In the rows, zero is written as 128.
Facts:
ξ (338) <- (230),(642),(947),(483)
ξ (601) <- (1058),(507)
ξ (1054) <- (642)
ξ (472) <- (478),(601),(138)
ξ (1061) <- (380)
ξ (720) <- (507)
ξ (138) <- (272)
ξ (972) <- (272)
ξ (1030) <- (116)
ξ (6) <- (947)
ξ (798) <- (947)
[(230),(628),(380),(434),(569),(750),(676),(601),(142),(249),(183),(775),(29),(1040),(6)] Σ (606)
[(230)] Σ (775)
[(628),(595),(434),(272),(959),(970)] Σ (249)
[(1058),(1054)] Σ (959)
[(595),(601),(631),(516)] Σ (664)
[(517),(636),(439)] Σ (6)
[(517),(1098)] Σ (1043)
[(889),(1021),(734),(1022),(367),(249),(480),(664)] Σ (569)
[(1101),(642),(256)] Σ (1059)
[(1101)] Σ (472)
[(478),(192)] Σ (628)
[(380),(575),(60),(235),(600),(192)] Σ (183)
[(105)] Σ (138)
[(575),(798),(472),(583)] Σ (1022)
[(507),(445),(635)] Σ (120)
[(1044)] Σ (754)
[(840),(921)] Σ (235)
[(769),(516)] Σ (730)
[(412),(192),(516)] Σ (690)
[(759)] Σ (517)
[(921)] Σ (301)
[(1021),(475),(445)] Σ (325)
[(273)] Σ (769)
[(273),(523)] Σ (294)
[(273)] Σ (773)
[(294),(338)] Σ (29)
[(294),(90),(1054),(472),(690)] Σ (380)
[(439)] Σ (972)
[(908),(584)] Σ (601)
[(908),(919)] Σ (434)
[(367)] Σ (631)
[(60)] Σ (831)
[(19)] Σ (750)
[(574)] Σ (439)
[(720)] Σ (947)
[(272),(1110),(216),(120)] Σ (1040)
[(272),(138),(1040)] Σ (595)
[(116),(262)] Σ (599)
[(90)] Σ (452)
[(286)] Σ (642)
[(142)] Σ (256)
[(480)] Σ (179)
[(1110),(583)] Σ (1021)
[(584)] Σ (889)
[(252),(947),(806)] Σ (1030)
[(252),(222)] Σ (142)
[(583)] Σ (105)
[(775),(672)] Σ (776)
[(775)] Σ (556)
[(80)] Σ (192)
[(730)] Σ (1058)
[(730),(262)] Σ (992)
[(1061)] Σ (1054)
[(970)] Σ (1061)
[(483)] Σ (507)

Known rows:
(606): [157 135 158 124 113 109 127 111 108 165 111 132 112 136 116 128 114 121
  69 103 162 144 157 125 112 125 135 142 122 149 136 113 118 148 131 156
 136 120 128 126 103 181 113 129 140  87 137 136]
(273): [139 141 133 124 123 108 130 127 112 125 112 133 102 120 124 133 121 137
 110 100 140 142 137 134 123 130 128 129 124 129 142 112 123 146 122 155
 140 134 120 122 120 148 134 131 149 127 141 125]
(569): [147 143 131 120 104 115 135 107 121 161 116 133 109 126 121 119 146 133
  95  97 106 137 155 133 100 126 136 145 145 145 144 123 129 157 149 159
 139 149 124 116  99 187 119 118 143  86 140 185]
(216): [140 142 124 112 118 104 131 129 125 156 110 129 103 107 121 137 114 153
 102 101 135 148 148 131 133 124 124 143 117 137 146 108 120 153 131 147
 138 130 121 132 121 141 142 109 152  99 128 154]
(19): [136 145 133 122 120 107 131 126 111 131 114 134 104 125 125 134 134 135
 101  99 140 140 142 130 123 129 128 128 121 128 144 114 124 146 121 151
 140 135 121 125 117 149 133 126 148 108 137 138]
(970): [129 144 131 120 124 107 135 115 116 133 121 138  92 147 122 135 198 136
 100 100 135 150 151 138 128 132 138 127 126 123 154 109 126 146 121 139
 139 118 119 123 123 157 137 124 149 117 141 157]
(1101): [138 135 133 113 125 116 124 125  95 138 115 132 107 123 124 131 180 136
 128  85 144 139 144 134 126 128 132 127 121 130 150 110 127 142 123 148
 141 154 124 122 112 137 134 118 141 114 125 124]
(734): [150 144 123 124 112 114 142 113 124 136 124 131 107 121 123 128 166 143
 106  90  88 142 141 131 105 129 134 137 140 150 152 117 128 157 127 145
 141 167 120 119 111 150 124 124 152 121 129 166]
(599): [157 132 149 133 118 107 131 117 110 146 122 130 106 131 119 137 124 128
  78  98 146 148 138 125 116 130 131 130 115 151 144 106 117 146 110 151
 138 135 122 131 117 147 116 136 147 119 130 120]
(574): [139 146 125 121 117 106 130 128 114 125 113 134 106 120 131 132 171 139
 104  97 140 141 143 129 120 129 128 126 120 125 146 114 124 147 119 144
 138 137 121 128 118 149 128 128 154 119 136 135]
(583): [130 150 118 124 121 120 140 132 111 138 132 137 104 122 123 135 122 148
 101  97 137 138 137 144 116 132 128 127 113 151 145 115 123 146 117 152
 139 142 123 121 114 146 140 124 146 119 133 123]
(776): [157 135 151 130 120 110 130 118 106 141 120 132 106 131 118 136 125 128
  78  98 151 148 142 128 116 129 131 131 117 157 144 106 117 145 110 147
 137 134 124 128 114 147 118 138 147 116 130 117]
(642): [139 130 138 106 130 110 116 122  88 145 112 128 109 129 126 133 205 130
 144  74 144 138 149 130 132 128 133 125 121 120 156 108 132 141 122 143
 143 164 124 122 108 130 132 111 136 106 118 119]
(556): [159 135 155 129 122 111 131 116 107 144 119 131 106 128 117 136 129 129
  79  97 149 149 143 126 116 128 133 132 116 151 144 105 118 145 111 146
 137 135 124 128 115 144 117 138 147 116 129 118]
(806): [135 143 152 120 128  96 143 112 107 128 124 134 108 132 116 124 119 135
 128 107 133 142 153 119 126 130 125 120 118 136 141 119 130 150 118 154
 134 129 118 128 125 133 142 133 164 100 136 148]
(452): [162 133 155 126 122 111 132 116 107 142 121 132 105 128 117 137 137 130
  84  97 149 150 143 125 114 128 134 132 116 155 145 106 116 145 111 147
 136 136 124 126 118 145 120 137 149 119 130 123]
(480): [149 141 127 124 113 113 139 116 123 136 123 132 106 120 122 128 164 141
 104  93 101 143 141 129 109 128 134 135 133 146 150 115 125 154 126 148
 140 158 120 119 112 150 127 126 153 120 131 159]
(179): [160 132 153 126 121 108 133 117 108 142 121 131 108 128 119 137 135 129
  82  96 146 150 143 125 114 128 134 136 116 155 145 105 117 147 112 147
 137 138 123 129 117 146 119 136 149 121 130 124]
(380): [153 138 138 127 132 142 135 133 106 146  99 141 104 120 119 131 139 140
 119  93 168 138 146 116 109 116 144 130 127 131 133 120 114 142 153 166
 136 124 122 120 123 189 147 116 150  74 143 159]
(60): [143 143 125 136 132 124 137 127 107 140 116 133 103 132 127 141 159 141
  99  89 150 140 141 111 117 121 134 116 112 129 145 117 116 148 131 148
 141 131 116 128 123 157 141 121 154  99 126 143]

Rows:
No name comes twice in this set of rows, the named rows included.
[133 146 160 118 126  91 146 108 105 131 126 133 110 132 111 121 105 136
 143 109 128 142 160 116 128 130 121 118 116 137 141 123 132 152 116 157
 132 131 117 130 128 123 145 134 170  90 139 151] | (947)
[141 143 122 119 132 146 141 139 106 129 121 145 102 111 119 130 140 149
 128  95 152 140 133 147 111 127 137 132 125 147 145 112 119 141 127 163
 137 146 126 115 122 150 151 121 150 120 137 118] | (472)
[124 150 139 123 118 105 130 111 110 146 117 141  94 160 119 132 165 126
  84 105 149 145 163 141 125 131 141 133 128 121 144 118 128 144 132 144
 140 103 122 120 111 186 132 125 138  96 150 159] | (434)
[133 141 144 116 116 103 127 116 101 153 109 134 112 133 119 123 127 128
 116 102 146 133 158 127 123 127 128 133 126 125 140 121 130 147 135 161
 139 133 124 124 106 165 130 120 144  77 140 148] | (142)
[129 139 130 119 126 107 138 107 120 132 124 140  83 161 120 134 226 130
  95 103 133 155 149 140 128 138 144 128 129 100 161 103 124 145 118 146
 140 112 118 122 130 161 134 116 150 118 147 173] | (959)
[135 147 131 124 121 113 130 122 107 127 111 135 104 123 123 130 130 136
  96  97 134 141 144 126 122 129 129 126 129 133 146 115 124 149 124 141
 141 140 119 123 115 145 134 134 150 121 137 137] | (584)
[118 152 119 126 126 109 132 129 108 140 132 137 101 117 124 134 116 149
  99 100 155 142 143 143 124 133 127 123 112 149 141 116 123 149 122 148
 139 127 122 122 115 145 141 128 145 123 133 105] | (105)
[140 146 129 119 125 123 135 123 109 127 109 140  99 132 120 131 172 133
 104 100 144 145 141 127 120 132 134 131 133 112 152 106 122 143 119 151
 138 141 120 124 125 144 135 122 158 114 139 152] | (1061)
[137 146 143 120 111 114 126 120 108 149 100 138 109 126 118 124  98 128
  92 106 161 134 155 134 117 126 132 140 133 130 133 121 125 145 143 162
 138 123 126 121 105 186 129 121 139  79 149 148] | (29)
[141 148 115 117 114  98 128 132 117 117 110 134 109 118 138 131 205 140
 104 101 148 140 144 126 118 131 127 127 121 123 146 114 122 146 117 138
 134 141 123 130 116 158 122 124 157 117 135 137] | (636)

Now the same things, written a new way:
Known rows:
(445): [107  79 127 145 119 126  82 131 110 103 141 104 144 154 176  99 149 162
 147 126  63 144 137 158  55 119]
(516): [ 99  88 108 153 127 129  96 143 144 106 152 110 142 181 140  99 144 159
 126 117  90 144 129 152  83 114]
(730): [109  83 117 162 127 137  97 135 151 122 141 114 132 163 135 108 122 134
 122 109  88 146 129 155  96 109]
(769): [109  77 120 168 116 133 106 149 155 112 146 119 134 159 142 114 107 132
 112 104  97 157 119 153  91 107]
(992): [125  85 120 172 127 145  90 121 158 144 116 115 111 155 118 105 103 107
 119 103  78 140 142 170 109 112]
(403): [107  64 120 144 128 137  83 130 149 117 145 102 143 167 142 110 134 142
 128 113  84 140 132 147  88 122]
(235): [ 98  61 102 164 165 135  45 147 178 116 152 104 169 150 126  95 121 153
 142 126  79 164 138 125  81 134]
(6): [113  45 129 121 134 159  68 147 139 115 152 102 121 192 136 120 130 135
 132 120  98 155 127 151  73 131]
(635): [112  79 126 142 112 129  76 137 106 101 136 106 140 140 186  93 151 169
 145 124  55 151 137 153  50 119]
(1098): [125  41  89 111 124 129  16 180 128 102 133 127 132 218 157 120 182  98
 161 108 130 166 104 177  77  99]
(798): [ 95  79 113 143 137 124  88 130 138 109 162 104 156 187 147  97 152 167
 139 119  84 136 137 155  80 114]
(754): [113  56 131 143 135 152  78 122 155 126 136  90 144 154 137 120 119 122
 130 110  79 129 128 142  98 123]
(959): [106  76 123 153 128 143  90 133 146 117 147 104 146 170 134 107 132 141
 130 117  86 137 124 145  90 111]
(599): [142 103 111 174 140 140  77 112 155 167  95 129  79 161 104  80 103 106
 125  99  63 137 177 195 123 118]
(301): [ 93  35 113 179 184 137  17 125 204 125 138 116 186 124 107 101  99 133
 150 132  60 190 133 119  81 152]
(947): [108  52 119 142 149 127  82 134 155  86  70  68 160 196 185 130 138 163
  90  87  78 138 133 155 132 171]
(222): [103  63 113 128 128 119  92 135 154  99 145  96 150 186 158  95 156 171
 122  99  86 148 144 149  99 133]
(595): [104  71 126 145 133 136  88 123 142 115 146  99 149 166 143 113 139 144
 135 124  83 131 127 152  82 115]
(889): [ 94  68 125 145 139 134  90 120 146 121 151 100 154 174 138 115 138 145
 133 123  82 126 129 158  84 118]
(105): [101  70 124 144 136 139  89 117 138 117 151 101 155 168 143 113 139 144
 140 121  78 126 131 152  80 114]

Rows:
No name comes twice in this set of rows, the named rows included.
[115  21 137 115 122 135  97 107 166 134 157 102 154 146 147  95 129 126
 143  75  77 139 154 130 128 115] | (1059)
[114  23 170 108 143 207  85 132 133 128 156  94  94 193 120 133  82 136
 122 128  87 160 143 139  67 161] | (972)
[125  83 135 144 100 133  65 147  92  93 125 106 132 116 203  86 154 166
 145 121  40 162 136 144  40 125] | (483)
[105  75 122 159 117 139 103 148 157 103 152 110 142 160 139 115 123 138
 113 108  95 152 116 140  88 111] | (294)
[133 130  84 172 135 117  77 131 145 153 104 137  69 190 112  56 133 148
 124 100  67 158 193 206 105 118] | (116)
[123  84 114 106  78  98  47 126 200  89 161  71 104 150 109 114 181 179
  85 150  88 121 129 147  68 126] | (672)
[ 99  90 102 146 144 135  69 157 146 109 166  92 153 177 146  89 141 166
 130 114  94 139 144 133  84 118] | (600)
[133  21 110 111 130 155  22 156 136 122 122 111 135 192 143 139 149  70
 156 106 119 149  98 167  91 104] | (1043)
[103  95 107 144 136 136  84 155 143 105 162  98 149 183 141  92 148 166
 127 114  88 139 136 141  84 114] | (80)
[116  68 136 141 116 138  76 126 114 111 131  99 142 134 172 106 137 147
 141 123  57 143 131 147  62 118] | (120)

